data =
[[116 112 115 134 124 136 138 118]
 [120 122 129 144 140 119 142 125]
 [133 105 117 129 128 131 110 118]
 [109 117 125 141 130 123 126 119]
 [125 121 124 140 150 121 138 133]
 [111 118 118 138 128 145 137 125]
 [137 109 138 135 135 123 135 124]
 [111 115 135 136 139 129 118 128]
 [134 111 140 134 134 127 151 130]
 [134 109 119 125 131 128 113 116]
 [145 118 124 129 138 115 131 119]
 [131 126 134 133 125 102 125 115]
 [113 127 117 136 128 111 129 121]]
The entry just left of the largest entry: 127
Give the 2nd largest entry.
A: 150
Give the last entry of the largest entry's row.
A: 130
The 1st entry, reading row by row -> 116
The last entry, reading row by row is 121
The top entry of the column that holds the largest entry: 138
The first entry in the row that holds the smallest entry: 131
Give the second entry on the main diagonal.
A: 122
Give the entry in the top-right corner.
A: 118
Give the top entry of the column that holds the smallest entry.
A: 136
Give the smallest entry in the last row.
A: 111
The smallest entry in the last column -> 115
Give the bottom-left entry.
A: 113
The 5th entry from the end, reading row by row: 136
Give the 2nd entry on the diagonal from the top-right corner.
A: 142
Give the fourth entry, reading row by row.
A: 134
Give the entry just right of 142.
A: 125
The entry just left of the smallest entry -> 125
The largest entry is 151
The fourth-last entry, reading row by row is 128
Give the fifth entry, reading row by row.
A: 124
Give the smallest entry in the first column.
A: 109
Give the entry directly above the smallest entry.
A: 115
Give the entry just left of 110.
A: 131
Give the entry just right of the smallest entry.
A: 125
Give the entry directly above the largest entry.
A: 118
